(in the rows, 128 means zero)
Each row of numbers belongs to one of the objects below and depends on some of the facts about them. Some rows are named. Which object is each other row?

Named rows:
[156 149  59 111 142 119  77  93 152 104 107 114 149 185 145 167  93  79
  95 141  98 127 158 139 213  38 165 128 102 140  97 107] : firun
[102 116  87  90 137 213 108 118  68 149 133 180 124 119  95 143 134 167
  97 101  95  58 132 111  91 156 157 144 186 119 117 152] : drabres
[ 98 126 127  95 115 203  98 138  88 157 143 144 123 110  83 151 137 179
 113  84  69  63 132  92 118 141 134 147 149  95 121 158] : vesom
[128 154 114 146  93 111 174 121  87 115  70 128 145 114 178 129 164 140
 162 125 152 113 157  74 138 141  96 149 153 168 146 135] : nibelo
[119 126 161 107 134 183 196 165 141 168  79 122 117 114 143 162 144 147
 122 137 173 141 154 150 109 111 189 145  96 114 169 139] : dafuza
[111 149 166 128  90 137 128 153 123 148 114  90 125 109 120 149 147 167
 156  87  85 104 155  69 156 115  88 149 105 102 134 143] : vibror
[149 154  98 122 111 111 169 151 133 160 114 164  67 138  74 145 139 125
 145 153 115 124 136 126  58  91  60 151 119 136 122 114] : dulo
[140 116 167 128 129 162 151 155 152 123 126 136 136 113 135 129 127 130
  95 174 173 167  83 170 166 112 193 121  76 141 156 141] : vogrel
[120 121 126 185 106 128 175  90 145 103 153  85 120 123  76 100 116 130
 174 134 100 112 234 163 106 175 153 143 157  80 151  91] : tazum
[122  90 182 119 135 161 152 180 172 159 103 119 125 123 144 128 128 122
 101 135 202 163  80 195 147 123 197 109  81 130 181 143] : nesar
[120  83 139 203 104 100 129  93 171  88 180  87 127 133  74  63 102  97
 155 133 119 127 163 202 141 195 152 108 153  95 157  92] : daskerik
[124 121  58  94 155 198  75 112  59 122 163 190 150 126 114 125 129 127
  98 139 128  74  89 143  94 170 179 120 192 152 128 149] : zipluklar
[163 118 166 101 134 189 153 175 149 143 121 121 160 116 134 154 103 133
 114 193 194 173 114 162 150 100 214 139  60 134 167 147] : nesam
[ 99  93 155 112 111 169  45 153 120 146 169 133 131 121  87 115 127 152
  99  75  84  83  58 122 163 150 119 111 133 111 128 160] : sevas
[202 149  90 119 105 107 124 161 140 136 158 176  97 144  48 133  98 101
 144 217 120 152  92 133  83  76  56 146  86 161 112 118] : naklu
[146 139 121 164  90 101 133 115 100  74 115 145 162 114 170  98 143 122
 129 165 158 141  85 104 191 144 110 123 129 194 137 136] : fadeflal
[163 123 155 108 129 177 144 164 141 133 126 120 161 117 132 146 105 130
 121 188 179 167 119 148 153 103 192 139  72 138 155 143] : ruskil
[113 138 150 107 170 102 158 111 120 137 120 124 130 114 152 142 133 157
 129 117 110 157 162  93  85 121 116 136 142 106  92 118] : rozik
[120 122 126 182 104 129 174  92 145 107 150  88 120 122  83 103 118 129
 170 133  99 112 228 156 107 172 149 144 154  84 151  94] : komer
[122 124 125 180 105 129 175  90 140 105 150  90 121 122  81 104 118 127
 172 134 102 112 229 155 105 173 150 143 154  85 150  93] : traral

How the objects are related:
firun σ:c θ:droron λ:k
pobrer σ:d θ:naklu λ:i
tradram σ:e θ:tumir λ:i
stafom σ:a θ:nulebu λ:h
tumir σ:a θ:pladuk λ:k
flagus σ:f θ:plodres λ:l
dafuza σ:a θ:grebrik λ:i
skatetol σ:a θ:nesar λ:h
gudutin σ:c θ:tefloski λ:l
kladur σ:a θ:gudutin λ:h
zipluklar σ:d θ:pliplakek λ:h
neskun σ:a θ:stufli λ:h
dilu σ:b θ:gulum λ:j
lilu σ:a θ:rulan λ:l
dralun σ:d θ:klokles λ:k
klakes σ:a θ:tratro λ:l
pugalil σ:a θ:muplusku λ:k
goper σ:a θ:pobrer λ:k
nogri σ:f λ:i
fumagrol σ:c θ:nibelo λ:l
klire σ:b θ:skatetol λ:k
lome σ:f θ:pepom λ:h
plage σ:a θ:komer λ:j
muplikluk σ:b θ:tugrabor λ:h
rapaguk σ:a λ:h
rabrun σ:b θ:skulom λ:h
sufler σ:b λ:j
droron σ:a θ:rufebar λ:k
skulom σ:e λ:l
skome σ:c θ:flegal λ:i
vesom σ:a θ:sevas λ:l
trolaplum σ:a λ:j
branes σ:a θ:tutrafus λ:k
pebri σ:g θ:brigran λ:l
fadeflal σ:e θ:rufal λ:i
gramis σ:b θ:kaste λ:l
grebrik σ:b θ:nesam λ:l
bunudra σ:a θ:seduk λ:k
faka σ:d θ:rozik λ:l
flori σ:f θ:braflosi λ:l
nesar σ:b θ:lilu λ:i
kebe σ:c θ:flibril λ:j
braflosi σ:a λ:i
kestun σ:e θ:trolaplum λ:i
stufli σ:d θ:stenuk λ:j
trafo σ:e θ:fumagrol λ:j
seduk σ:b θ:goper λ:j
tratro σ:e θ:rabrun λ:j
drako σ:g θ:piflabe λ:h
vogadre σ:f θ:zuvas λ:l
traral σ:a θ:tazum λ:h
komer σ:a θ:reklafa λ:k
plinine σ:a λ:l
piflabe σ:a λ:l
naklu σ:c θ:tradram λ:h
bigi σ:a θ:drabres λ:j
brigran σ:a θ:nugri λ:h
flibril σ:a λ:i
nulebu σ:b θ:dreplok λ:j
flubrum σ:d θ:farar λ:h
gulum σ:b θ:zukal λ:i
vogrel σ:e θ:dafuza λ:k
rulan σ:b θ:ruskil λ:h
droni σ:f λ:l
niskon σ:d θ:grival λ:l
skapusken σ:a λ:k
rufal σ:f θ:trafo λ:k
nesam σ:c θ:skager λ:j
zukal σ:a θ:vogadre λ:h
brezol σ:b θ:faka λ:h
drabres σ:a θ:pugalil λ:k
tesifo σ:f λ:l
brufli σ:a θ:branes λ:l
pleskam σ:d θ:muplikluk λ:l
pepom σ:d θ:traral λ:j
fipe σ:c λ:j
rozik σ:a λ:i
klapur σ:b θ:plage λ:k
rikim σ:a θ:pebri λ:i
nugri σ:a θ:brezol λ:l
dreplok σ:a θ:tubras λ:k
zodaplo σ:b θ:gramis λ:h
rotrer σ:b θ:dulo λ:i
tubras σ:a θ:stara λ:h
zuvas σ:f θ:zipluklar λ:l
tazum σ:a θ:daskerik λ:i
reklafa σ:a θ:dramis λ:k
skager σ:a θ:klire λ:k
brogros σ:d θ:neskun λ:l
klokles σ:a θ:stafom λ:l
dramis σ:c θ:fipe λ:j
rufebar σ:c θ:klakes λ:l
tugrabor σ:f λ:h
stenuk σ:d θ:kladur λ:h
sevas σ:b θ:flagus λ:h
pladuk σ:b λ:l
plodres σ:b θ:dralun λ:l
daskerik σ:b θ:dradrom λ:l
dradrom σ:a θ:klapur λ:l
morezi σ:b θ:firun λ:l
flegal σ:a λ:h
fusta σ:a θ:rikim λ:j
tefloski σ:b θ:fusta λ:h
muplusku σ:a θ:vesom λ:i
ruskil σ:c θ:flori λ:l
mito σ:c θ:lome λ:h
kaste σ:c θ:lapam λ:l
lapam σ:a θ:plinine λ:l
stara σ:a θ:vibror λ:l
farar σ:a θ:droni λ:h
nibelo σ:a λ:k
stipletrem σ:a λ:k
dulo σ:a θ:suske λ:i
grival σ:a θ:vogrel λ:k
suske σ:e θ:bunudra λ:j
pliplakek σ:e θ:bigi λ:h
tutrafus σ:d θ:skapusken λ:k
vibror σ:a λ:h

Name these rows:
No name comes twice in this set of rows, the named rows included.
[119 129 167 106 132 184 201 169 144 171  78 120 116 113 145 162 145 151
 124 137 177 146 152 152 111 106 194 146  88 111 172 139] : lilu
[162 159  89 118 106 103 174 162 140 171 115 179  45 145  53 145 137 116
 150 165 111 127 124 131  37  80  37 155 110 141 122 113] : goper
[118 115  78 126 140  93  80 100 168 124  92 119 115 184 153 140 120  73
  83  92 112 119 119 171 202  73 147  98 128 136 114 106] : morezi
[121 135 148 115 126 162 181 151 134 155  88 119 117 117 139 153 143 146
 130 129 154 135 158 133 115 112 163 145 107 116 155 135] : braflosi
[146 125 167  91 210  83 112  99 124 104 175 126 186 106 157 128  85 151
 111 171 116 212 124  87 104 112 131 123 125 118  54 118] : gudutin
[120  92 175 122 132 152 148 172 170 155 106 122 125 123 142 124 130 120
 105 132 190 158  81 187 146 127 183 111  89 130 176 141] : rulan
[136 142  80 136 133 107  89  92 161  98 112 127 124 170 143 147 119  87
  75 129  96 133 123 159 228  52 158 113 105 139  98 109] : skulom
[145 142 121 166  86  95 135 114  94  70 111 143 165 112 179  97 149 121
 134 164 162 140  84  98 197 146 102 125 130 202 141 141] : trafo
[155 152  46 110 144 115  68  85 158 104  97 111 146 197 148 174  92  72
  86 136  95 125 165 146 228  20 169 127 103 139  90 100] : rufebar
[106  97 184 107 214  53 110 103 147 124 156 126 151 112 169 105 110 143
  93 114 124 204  87 119  96 138 113  92 149 110  65 114] : tefloski
[103 145 187 120  79 161 101 166 118 161 132  81 122 105  99 152 146 184
 150  65  60  88 144  55 165 114  80 149  93  85 134 153] : stafom
[119 127 127 175 107 129 172  95 140 108 145  90 119 124  85 108 120 130
 170 130 103 112 222 150 109 166 143 143 153  87 148  98] : reklafa
[110  99 169 117 187  66 109 110 146 124 148 126 147 118 163 105 115 135
 102 113 127 186  86 129 112 138 115  97 145 120  86 118] : brezol
[107 112 197 137  82 125  57 173 149 144 153  81 131 113 104 114 136 153
 135  63  83 109  71  89 206 131  72 115  90 108 140 157] : nulebu
[101 122 112  94 126 208 102 130  83 156 141 158 121 116  85 149 136 174
 108  90  79  60 131  99 108 144 141 146 160 104 120 153] : muplusku

Now the same objects, written a new way:
Known rows:
[125 125 116 131 158 133 147 123 124  86 128 129 115 119 140 140 150 125
 129 144 113 131  99 127 147 111 116  26 156 161 113 112 140 120] : vibror
[148 139 130 120 118 130 147 135 129 134 119 134 132 126 126 153 155 127
 137 130 116  85 117 120  86 122 141 135  91 171 132 141 116 151] : drako
[139 134 132 107 140 127 150 139 134 130 117 127 134 128 121 138 134 123
 115 122 116 121 122 110 122 110 140 118 100 162 126 123 119 154] : nogri
[144 123 130 110 149 108 138 155 105  81 136 102 121  85 121 134 135 117
 113 116 117 100 131  98 111 118 120 122 115 146 129 147  78 161] : pliplakek
[ 83 112 129 118 171 143 142 127 143 111 123 145 131 122 125 121 156 104
 127 138 144 145 135 120 107 135 135 131 141 116 105 104 109 108] : rulan
[119 117 128 123 127 139 164 137 118 147 100 131 125 114 117 150 139 142
 170 103 133 111 139 102 155 119 126 116 120 146  76  92 113 155] : droron
[140 119 133 120 128 134 144 134 131 123 122 134 125 114 122 126 139 132
 147 132 125 151 139 117 127 123 128 133 155 145 127 122 121 133] : skome
[144 128 136 116 114 135 152 128 136 123 135 125 135 112 117 142 137 141
 136 128 103 159 129 108 115 114 128 148 138 138 140 123 145 103] : plinine
[ 75 111 129 117 178 144 142 128 144 111 123 146 132 123 125 118 159 103
 126 139 147 144 137 120 104 137 136 133 140 114 104 101 107 104] : klire
[149 101 142 101 130 123 135 116 133 116 144 147 142 132 119 132 115 136
 137 122 130  85 136 131 136 119 136 100 172 151 116 121 129 146] : traral
[149 101 142 101 129 123 134 116 133 116 144 147 142 132 119 132 115 137
 137 121 130  83 136 132 136 119 136  97 172 152 115 121 128 146] : komer
[ 90 116 134 117 177 139 144 134 140 113 117 147 128 117 122 106 158 114
 133 141 143 145 143 118 106 134 135 130 149 131 116 100 114 107] : ruskil
[156 140 141 112 112 132 149 141 140 151 117 133 124 127 125 135 148 128
 136 139 127 137 138 116 110 110 133 128 115 169 129 129 117 151] : flubrum
[158 143 142 111 108 132 149 140 141 153 119 133 126 126 124 138 149 131
 137 139 123 142 138 116 108 110 133 127 113 168 132 128 121 146] : tutrafus
[146 139 137 110 125 130 150 138 130 125 131 130 147 116 117 146 137 141
 130 121  98 139 118 107 107 118 138 128 103 150 152 132 129 119] : fadeflal
[ 73 115 130 115 190 139 148 129 141 102 120 142 131 118 119 109 157 106
 118 135 140 126 136 114  99 132 140 139 136 127 110  93 120  99] : skager
[169 124 152  96 111 122 136 128 142 148 134 151 137 143 125 133 131 134
 137 136 139  90 143 134 121 111 138  86 142 176 122 130 114 169] : pepom
[155 141 140 112 110 131 149 141 140 151 117 133 124 127 125 136 148 128
 136 139 127 137 138 116 111 110 133 126 114 169 129 128 117 152] : pleskam
[158 115 101 140 120 146 153 104 121  92 112 121 120 137 121 104 126 116
 118 113 126 154 147 135 129 121 152 158 131 151 152 128 126 167] : bunudra
[137 121 131 119 127 134 150 128 132 118 127 127 130 115 119 136 135 133
 136 125 114 141 130 111 122 117 130 142 141 143 128 120 135 121] : branes

Name these rows:
No name comes twice in this set of rows, the named rows included.
[140 112 127 118 141 113 140 145 111  76 139  99 108  81 123 128 136 116
 118 122 123 117 140 100 121 114 109 133 150 136 117 136  95 146] : bigi
[126 124 115 131 162 127 145 126 119  73 132 122 109 109 142 139 151 121
 124 146 115 127  98 125 147 109 109  17 159 159 111 117 131 125] : klokles
[133 117 121 124 153 118 141 137 113  70 137 107 106  92 133 133 143 117
 119 133 119 120 120 111 133 111 107  74 156 148 113 128 108 137] : vesom
[154 122 144  92 133 119 139 128 136 131 135 143 147 141 120 139 118 131
 117 119 125  81 127 125 130 110 145  86 123 166 120 125 119 166] : lome
[139 127 122 126 125 126 135 163 142 157  84 136 117 127 123 161 135 109
 138 143 107  85  92 103  91 128 144 216 110 196 120 161 136 170] : pebri
[158 112 103 140 110 149 146 105 124 102 115 126 121 139 127 117 130 114
 128 120 132 169 144 139 134 125 145 148 138 139 143 135 114 169] : pladuk
[150 128 136 103 136 108 143 157 116  99 134  97 119  92 119 134 131 113
 101 114 121 108 141  93 111 107 121 143 103 148 124 142  81 172] : zuvas
[122 129 130 117 138 135 163 146 111 151  96 136 137 119 118 155 139 144
 166  97 126  94 126 101 148 123 137  94  84 158  88 101  99 169] : tratro
[138 138 123 115 162 116 145 143 118  88 130 112 114 111 139 143 147 114
 103 136 114 113 101 114 136 102 117  24 114 169 117 126 108 156] : flagus
[ 94 133 134 104 181 132 150 139 142 122 116 138 138 129 121 121 151 108
 103 129 132 117 126 110 101 120 147 117  94 147 117 103 113 130] : flori
[149 145 127 122 143 124 144 140 126 106 125 125 104 119 147 140 165 118
 125 158 125 126 108 127 132 102 111   8 132 183 116 127 112 152] : dralun
[142 110 132 115 132 115 141 145 115  88 137 101 114  83 116 127 131 118
 121 117 124 120 150  97 114 116 115 170 146 132 120 136  94 147] : zukal
[181 137 111 134 102 144 153 113 129 126 104 127 116 150 127 104 140 114
 118 127 136 157 156 141 116 113 156 144 103 177 159 138 112 195] : pobrer
[123 115 127 125 115 143 157 134 121 152 103 134 125 118 122 158 141 138
 177 107 138 129 138 109 159 123 122 111 125 133  73 101 101 160] : rabrun
[150 128 136 102 136 108 143 156 117 102 133  98 120  93 118 134 131 114
 102 113 121 108 142  93 110 107 123 147 102 147 124 141  83 172] : vogadre

